How the nodes are linked:
qt: vi>hr, zu>zq, fu>hd, va>dm, na>ds, pe>dr
sf: vi>lz, zu>jc, fu>mn, va>mg, na>tz, pe>fc
hn: vi>tb, zu>zs, fu>fq, va>nr, na>nj, pe>mg
tt: vi>nt, zu>cr, fu>hr, va>sg, na>ht, pe>hd
fc: vi>lh, zu>jm, fu>hn, va>zs, na>tb, pe>jc
dm: vi>mp, zu>mb, fu>tl, va>zh, na>qt, pe>qh
hh: vi>dj, zu>dr, fu>tt, va>cr, na>nt, pe>qt
gp: vi>dc, zu>cd, fu>mt, va>gz, na>mb, pe>jr
cj: vi>gr, zu>bg, fu>sq, va>zc, na>qp, pe>tq
mn: vi>tz, zu>mg, fu>lh, va>jj, na>mc, pe>hn
tz: vi>ct, zu>pm, fu>mc, va>sf, na>dq, pe>tb
hd: vi>ds, zu>dm, fu>jz, va>tl, na>rn, pe>cr
jc: vi>fq, zu>lg, fu>mg, va>fp, na>pm, pe>jm
dr: vi>jz, zu>zt, fu>cr, va>qh, na>fl, pe>zq
dc: vi>ff, zu>sl, fu>mb, va>lt, na>zp, pe>qz
zq: vi>sg, zu>dc, fu>dm, va>mb, na>mp, pe>zt
lp: vi>jc, zu>dj, fu>fb, va>nt, na>mg, pe>mh
sd: vi>bg, zu>hn, fu>lz, va>fq, na>zc, pe>mn
rt: vi>fb, zu>tt, fu>mh, va>hr, na>jm, pe>mm
nr: vi>fc, zu>mh, fu>sz, va>qr, na>hn, pe>lp
qh: vi>nz, zu>ph, fu>ff, va>hs, na>dr, pe>mb
ct: vi>cj, zu>sd, fu>dq, va>lz, na>sq, pe>bn
pg: vi>dm, zu>mt, fu>zt, va>qz, na>tl, pe>hm
zj: vi>cd, zu>bn, fu>hb, va>tp, na>gz, pe>ct
mm: vi>qr, zu>hd, fu>dj, va>jz, na>lg, pe>tt
fp: vi>sz, zu>mm, fu>lp, va>dj, na>jc, pe>rt
hs: vi>zt, zu>jr, fu>hm, va>tr, na>qh, pe>gp
ph: vi>pg, zu>qp, fu>hs, va>jr, na>zt, pe>lt
bn: vi>tq, zu>mn, fu>tp, va>lh, na>jd, pe>sd
qz: vi>zh, zu>gr, fu>ph, va>qp, na>pg, pe>sl
lh: vi>mc, zu>jj, fu>tb, va>pn, na>bn, pe>fq
mt: vi>mb, zu>gz, fu>qz, va>gr, na>zh, pe>tr
zt: vi>tl, zu>qz, fu>qh, va>ph, na>nz, pe>dc
jj: vi>sf, zu>lp, fu>pn, va>fb, na>mn, pe>nr
pm: vi>sd, zu>sz, fu>sf, va>jc, na>lz, pe>pn
qp: vi>mt, zu>hb, fu>jr, va>cj, na>qz, pe>pz
sg: vi>hh, zu>ff, fu>mp, va>zp, na>tt, pe>tl
jz: vi>rn, zu>tl, fu>fl, va>nz, na>mm, pe>sg
zs: vi>pn, zu>rt, fu>nr, va>mh, na>fc, pe>fp
nt: vi>fp, zu>fl, fu>ht, va>hh, na>lp, pe>ds
mb: vi>zp, zu>lt, fu>zh, va>gp, na>zq, pe>ph
qr: vi>zs, zu>ds, fu>lg, va>rn, na>nr, pe>nt
ft: vi>jr, zu>ct, fu>pz, va>dq, na>tr, pe>zj
pz: vi>tr, zu>dq, fu>cd, va>tq, na>sl, pe>hb
sq: vi>qp, zu>zc, fu>ft, va>ct, na>jr, pe>jd
pn: vi>mn, zu>fb, fu>fc, va>jm, na>lh, pe>sz
dj: vi>lg, zu>jz, fu>nt, va>fl, na>fp, pe>hr
cr: vi>fl, zu>qh, fu>sg, va>ff, na>hh, pe>dm
tr: vi>ph, zu>sq, fu>sl, va>ft, na>hs, pe>gz
ht: vi>lp, zu>hh, fu>rt, va>tt, na>fb, pe>rn
ds: vi>rt, zu>mp, fu>rn, va>qt, na>mh, pe>fl
fq: vi>nj, zu>nr, fu>pm, va>sz, na>sd, pe>jj
rn: vi>mh, zu>qt, fu>mm, va>hd, na>qr, pe>hh
tq: vi>ft, zu>tz, fu>jd, va>mc, na>pz, pe>bg
fl: vi>mm, zu>nz, fu>hh, va>dr, na>dj, pe>mp
zh: vi>zq, zu>gp, fu>pg, va>mt, na>dm, pe>hs
nz: vi>hd, zu>pg, fu>dr, va>zt, na>jz, pe>zp
bg: vi>zj, zu>tb, fu>zc, va>nj, na>hb, pe>tz
jm: vi>jj, zu>ht, fu>zs, va>rt, na>pn, pe>lg
hm: vi>qh, zu>tr, fu>dc, va>sl, na>ff, pe>mt
nj: vi>tp, zu>fc, fu>sd, va>hn, na>bg, pe>sf
mc: vi>dq, zu>sf, fu>bn, va>mn, na>tq, pe>nj
hb: vi>gz, zu>tp, fu>cj, va>bg, na>gr, pe>dq
gz: vi>lt, zu>jd, fu>gr, va>zj, na>gp, pe>sq
sl: vi>hs, zu>ft, fu>lt, va>pz, na>hm, pe>gr
mp: vi>tt, zu>zp, fu>qt, va>zq, na>hr, pe>nz
jr: vi>qz, zu>cj, fu>tr, va>sq, na>ph, pe>cd
zp: vi>cr, zu>hm, fu>zq, va>dc, na>sg, pe>pg
zc: vi>hb, zu>nj, fu>ct, va>sd, na>cj, pe>mc
fb: vi>mg, zu>nt, fu>jm, va>ht, na>jj, pe>qr
sz: vi>hn, zu>qr, fu>jc, va>lg, na>fq, pe>fb
lz: vi>zc, zu>fq, fu>tz, va>pm, na>ct, pe>lh
dq: vi>sq, zu>lz, fu>tq, va>tz, na>ft, pe>tp
lt: vi>hm, zu>pz, fu>gp, va>cd, na>dc, pe>qp
tb: vi>bn, zu>pn, fu>nj, va>fc, na>tp, pe>pm
ff: vi>dr, zu>hs, fu>zp, va>hm, na>cr, pe>zh
tl: vi>qt, zu>zh, fu>nz, va>pg, na>hd, pe>ff
cd: vi>sl, zu>tq, fu>gz, va>jd, na>lt, pe>cj
tp: vi>jd, zu>lh, fu>bg, va>tb, na>zj, pe>lz
hr: vi>ht, zu>sg, fu>ds, va>mp, na>rt, pe>jz
gr: vi>gp, zu>zj, fu>qp, va>hb, na>mt, pe>ft
jd: vi>pz, zu>mc, fu>zj, va>bn, na>cd, pe>zc
mg: vi>pm, zu>fp, fu>jj, va>lp, na>sf, pe>zs
lg: vi>nr, zu>rn, fu>fp, va>mm, na>sz, pe>ht
mh: vi>jm, zu>hr, fu>qr, va>ds, na>zs, pe>dj

The rows follow the links: the fewer symbols apart two nodes are, the more alike their rows tend to be.

Each row is also shifted at random along 8 hidden directions that mean nothing.

Some nodes, each with a row of numbers:
dm:  -59    29   -13    34    53    32    -1    42     7   -32    -6    14    30    -5     6     2    19    -3    46    18    32    29   -45   -12     5     5    33   -25    16     9    -7   -45     1    45   -38    77    67    19    -7    28    39    -6   -47    33    -4    34   -26   -55   -13   -24
qz:  -38     1   -18   -46   -56     1   -35   -40    18    44    -3   -29   -19   -38    33   -16   -24    22    21   -40    -6    48    43    24   -27   -25     8    17   -27    -8   -27   -45   -20   -27   -68   -91   -35   -26    33   -11   -45   -18   -26   -19   -46   -19   -14     5    66    77
tp:    7    10    16   -18   -38    34    47   -41   -33     6    -4   -37     3   -14    -6   -30   -66   -20     8   -22   -11     9    -5   -14    15     8    -8   -36   -52   -22    -5    -5     4     8   -17    16    21    -9    31     5   -38     3   -32     9   -43     3    11     0    56    25
jr:   88    -7    24   -14   -37    19    63   -69   -10    37     0   -28     6     1    -4     6   -19   -31    24   -35   -18    11   -25   -11    10    19    -4   -42   -57     2     5    33     7    24    14    19   -13   -20    19    27   -25     5    -6    15   -22   -27   -20    11   -21    16
lz:  -96    20    10   -28   -48     1   -20   -13   -15     0   -19     0    -6   -16    -3   -23   -27   -24    10   -19    -8    29     1   -23     7     1    10   -14   -53   -31     5    14     4    15    29   -20    -4   -15    40    33   -28    10   -15    32   -34   -58    20    10     6   -12
lg:    0   -13   -17    22    26   -29   -12    22     5    -8     1    15    11    14    62   -23    21    13    48   -12    25    66   -10   -15    30     7     0   -61   -13   -15   -31   -20   -34   -20   -34   -45    13     5    22    -8   -27   -12     5     8   -58   -15    -3    -5    31    82
tl:   52   -25    -5   -17   -39    13   -13   -29    25    13    16     0     7   -21    14    17   -24    16     1    -9    -4    12    52    35     9   -17    -8   -30   -51     2    -8   -26   -41   -27   -40   -16   -18   -17     1    -4   -26   -14    -7     6   -13   -11   -33    15    58    45
ht:   -4   -22     4   -49   -69    13    -2   -32   -14    45    -1   -32   -27   -51   -28   -26   -56    16    21   -54    -3   -17    68     8     3    -6   -30    37   -41   -38    -3   -42   -24    26     4   -22   -17    -8    26     2   -59   -18    -5    22   -19   -45   -11    13    54   -18
tt:  100   -35   -21    11    25   -13     7   -12    20    19    21     9    12     5    59     1    10    27     0   -14    21    27    19    32    15     4   -25   -63    -6     3   -39   -28   -38   -52   -56   -34     5     1   -11   -28   -33   -14    -1   -31   -44    22   -14     8    52    99
pg:  -59     2    -5    -5    19    22    20     3    -1    -7    17   -13     4   -29     2    15    18    10     2    -1   -16   -20    21     3     2    46    -1   -11   -21    23     0   -21     7   -11   -11    16     3    16   -22   -32    16   -18     5   -17    32    58   -17   -35    32    15
zj:  -20    20    15     3     6    13   -34    19   -10     5    -2   -21   -32   -13   -42   -11    12   -11    -1    -1   -13   -39    14   -16   -37    27    25    47    -8     6    22    -5    31    13    -5    44    -7    14    -5     4    44     5    16    -9    33    30     2   -52   -19   -48
mm:  -66   -14   -10    -1    30   -11    -6    44     0   -18    19    14    -9     6   -21    20    39    19   -36    21    -6   -72    35     7     9    34   -17    37    35    14    15     5     5   -12    48    22   -19    25   -39   -43    35    -9    49   -19    80    46    11    -9    -8   -53
ds:   30   -30    -9   -38   -30     4    41   -35    -1     5     2    -4     9   -27    -4    16   -56    38   -39     4    -9   -17    45    50    10   -47   -51    44    50     1   -13   -25   -25   -26     1   -70   -14   -10   -17   -42   -51    -6    -9   -22     3    -7     3    69    52    13
dj:   40   -24    -3   -12    -7   -34    51   -27    -7    25    -9     1     5    -5    11     3     4    14    28   -23     1    29   -25    -6    15   -22   -39    36    53    -5   -14    14    -5    20    49   -83   -16    -5     6   -12   -51   -12    16     0   -17   -56     0    57   -34    11
tr:  -83    27    -2   -29   -30    15    -9   -14    -6    27   -22   -38   -20   -21   -11   -18    -9    -4    53   -31     2    23   -11   -16   -27    -3    28    49     6    -5    -3   -30    19    45   -25   -11    -9    -8    30    21     2    -3   -24    17   -11   -12   -10   -27   -12   -18
cd:   23    -4     7   -13    -4     3   -24    -4    15    22     0   -27   -28   -13    17    -3    13     6    29    -7    -9     0    43     6   -15    26    16    11   -19    14    -8   -32   -10   -31   -56   -22   -41    -6     7   -23    21     0    33   -23    -4    23   -22   -35    18    38
nt:  -45     0     8   -22   -11    40   122   -43   -58     1   -12   -38    25   -43   -13   -25   -69    -2    56   -46     5    20   -37   -26    43    25   -39   -26   -10   -23   -19   -28     5    73    28    13    60    20    16     3   -61   -15   -50    41   -41    -7    -2    10    28   -10
hh:   31   -15   -11    15    35    -9    57     4   -24    30     7   -32    -9    20   -15    -7    31    20    33   -29    14   -31   -35   -20    -7    24   -14    45    67    10    -7     0    26    52    18    23     5    33   -18   -18     8   -20    13   -10    29    38     0   -16   -44   -25
fb:  -58    -2    -8    -3   -13    21   -35    31     0   -56     7    28    16     0   -10     3   -52    18   -67    48     3   -28    47    34    19   -37   -10   -11    -4   -12     7   -24   -29   -35   -18    22    24    -2   -12   -13     3     7   -27    10    13    22    20    23    78   -17
mt:   40     0    -6     6     0   -26    -9   -14    21    32    10     0   -10    28    16    16    53   -10     1    -8    -7     8   -21    -5   -20    -1    15     8     9    17    -1    37    14   -13     3   -20   -37   -13     2     0    12    -3    25   -23    12    -5    -7     0   -42    24
sf:   19     8    24     4    16    20    24     6   -18   -24    -9    14    10     3   -20    -1   -25   -27   -20    21     1   -30   -11    -7    22    20   -12   -28    -9    -9    14    13     4    10    36    63    30     6    -9    16    11    27    -3    16    -1    -6    15     0   -20   -51
zq:   20     1   -16    40    55     7   -54    48    46   -23    21    41    20     7    41    23    54     0     7    29    22    17    12    16    10    23    30   -83   -40    18   -11   -30   -31   -41   -62    56    26     5   -18     5    41    -7     0    -1    -2    38   -35   -52    22    43
lp:  -88     1   -14    -3     2    18     5    34   -15   -58    -2     6    18    -2    -5    -4   -50    27   -32    45     4   -17    26    18    25   -28   -13    14    38    -5    -4   -38   -19   -19   -23    -1    26     9   -10   -36     1     0   -22     5    15    42    20    18    70    -9
ct:    3    13     5    -5   -16     5   -68    30    12    -3     1    -8   -33     3   -44    -2    -9     2   -52    33   -12   -62    48    14   -40   -30    15    84    31     0    26    -8    13   -27   -25    25   -27    -9    -6   -14    38    12    21   -30    45    30    14   -14    17   -52
zh:  -38    52   -19    10    37    75   -60    41    28   -14    -9     7    21   -56     0   -17   -38     0    23    18    51    26     4    25   -30   -33    41   -15     5   -13   -21  -126   -15    19  -134   108   105     0     5    39    21     1  -111    14   -46    44   -36   -83    74   -19
sq:   86     5    22    24    36     2    30    -4    -9    22     1   -28   -18     9   -11    -3    38   -23    43   -15    -8   -14   -28   -32   -12    53    15     3    -3    19     7    15    28    23    -1    43    -7    14    -3    -1    37     4    38   -13    11    29   -17   -49   -56    -5

From each start, follow one symbol. Which node do you reach?
Answer with the node's name.
new walk
   8   -16    -8   -10    -2   -13   -13     7     5    25     6     3   -13   -10   -13    -2    13    15    -1   -20    11   -22    22     8    -6    -2   -16    35    18    -9     0    -9    -5    11    20    -7   -10     7    -9    -4   -12   -10    13    -3    14   -15    -2     6    -9   -25
pe -> hh
new walk
   0     7    -2   -14   -12     1    14   -24     8    17    -6   -21    -2     4    20     5     2    -1    21    -4    -6    22   -12     0   -10    -9    12    14    17    12   -10    -6     4    -5   -28   -33   -21   -14    11    -7     0     1    -3   -11    -8     6   -11     3    -5    33
zu -> ft
new walk
 -52    24    23   -24   -45    19    23   -38   -39    11   -20   -33   -18   -37   -53   -21   -42   -17    12   -29   -26     1   -20   -27   -27    -2     3    49   -18   -11    21    18    44    56    40    -8     5     0    18    28   -16     2   -25    20    -3   -33    14     4   -24   -51
va -> bn
new walk
  10     2    -7    19    25    22    44    19   -14   -49    -6    14    40    11    11    -3   -50     7    -5    41    20    12   -24     9    37   -34   -17   -25    45    -8   -14   -31   -23    -1   -30    25    57     4    -3   -13    -9     7   -40    14   -22    25     7    21    45     5
zu -> mm
new walk
  30     9    -4     9     2    -5   -35    -2    23    42    10    -8   -16    16    18    -5    48   -18    25   -27     8    13   -10   -13   -22    21    31   -24   -37     1    -3     9     8     0   -28    29   -16   -10    16    25    16    -4     6    -5   -10     1   -17   -43   -21    25
zu -> cd
new walk
  37    11    25   -11   -25    16   -13   -27    -3    21   -10   -15   -19   -29   -26    -7   -18   -20    11   -19   -14     0     8    -7   -25     7    10    10   -43    -6    15     2    15    18     2    15    -6    -9    11    29     0     7    -6    10   -11   -27   -10   -15   -14   -21
fu -> sq
new walk
  28     3     9   -12   -30    -3     4   -18    -6     8    -5   -12    -9    10    -1   -10   -28   -15   -11     2   -12     1     1    -7     1   -19    -1    14    -2   -12     4    17     2   -15    -3   -19   -17   -21    24    -4   -16    10     6    -7   -15   -16    14    22    13    10
fu -> tp
new walk
 -36    15   -14    24    48     8   -34    57    24   -20    -1    15     6     0   -15    22    47     9    13    37    15   -18    -7     1   -14    -6    26    45    53    23    10   -32     5    18   -21    49    17    12   -23    -1    60    -5     4     0    49    38   -24   -41   -29   -50
fu -> zq
new walk
 -13    -3    12    -3     1     5   -42    22    20   -39    13    39     8    14    26    16    -3   -21   -61    43   -10   -24    50    19    29    25     1   -83   -69    -4     9    17   -29   -81     1    28   -12   -13    -3   -12    17    25    27    -9     2     8    15     1    46    24
va -> hn
new walk
 -48    -4   -12     5   -18   -10   -33     2     6    23     4    -3   -10    -2    -6    -5    34     7    42   -42     8    24    -4   -14    -9    11    21    -7   -41    -5     1     3     0    44     9     7   -11     6    10    37     1   -25    -7    36     3   -28   -20   -22   -26   -11
pe -> zq
new walk
   8     0    -7    26    50    14    -7    59     6   -28    10    17    10    14    -7     5    11     3    -7    37    24   -42     9     2    21     8    -2     0    36    -1     3   -31   -12    -2   -15    79    36    18   -18   -14    35     3     9     2    27    46    -3   -31    13   -42
va -> hr
new walk
-119    38   -14    -8    27    11   -97    72    18   -35   -34    17   -11   -24    29   -34   -17     9    24    32    40    36    29     6   -13   -22    36    19    32   -23   -23   -95   -25   -22   -89    -2    34    -1    22     8    26    20   -31     6   -45     7     6   -47    44    -7
pe -> fq
new walk
  50     3    -5    19    39     6    17     5    14     9    17     5     8     8     0    27    44    -6    -7    12    -5   -22   -18     1   -10    17     4    -1    18    27     3     9    15    -8    -5    36     7     5   -23   -17    29    -7    14   -29    34    45   -17   -25   -19     5
va -> gp
new walk
 -41   -16   -19     9    10   -43    45   -19    -1     5   -11    -5    16    11    52     5    47    26    73   -26    -1    87   -55   -21    15     2    -1    -7    30    21   -27    14    -3    22    12  -112   -23     5    11   -13   -23   -26    10    10   -24   -28   -16    27   -40    72
vi -> hd
new walk
  -4     9     9    -8    -4    11   -20    -6    17    -2    -6     2    -2    -7    16     9     5    -9     8    10    -9    17    14     7    -4    10    19   -23   -28    12    -1    -8    -5   -23   -28    -5   -15   -12     4     5    16    11     7    -3    -9     1   -14   -14     2    22
va -> zj
new walk
  36    15     2    -9    -7    -4    -7    11    -7    32   -24   -43   -31     6    -5   -36   -17    -1    55   -10    18     9   -13   -24   -22   -33    13    89    72   -19    -9   -38     6    27   -50   -13    -7   -10    42    -4    -1     8     7    -7   -27    -6     0   -16    -7   -14
vi -> ct
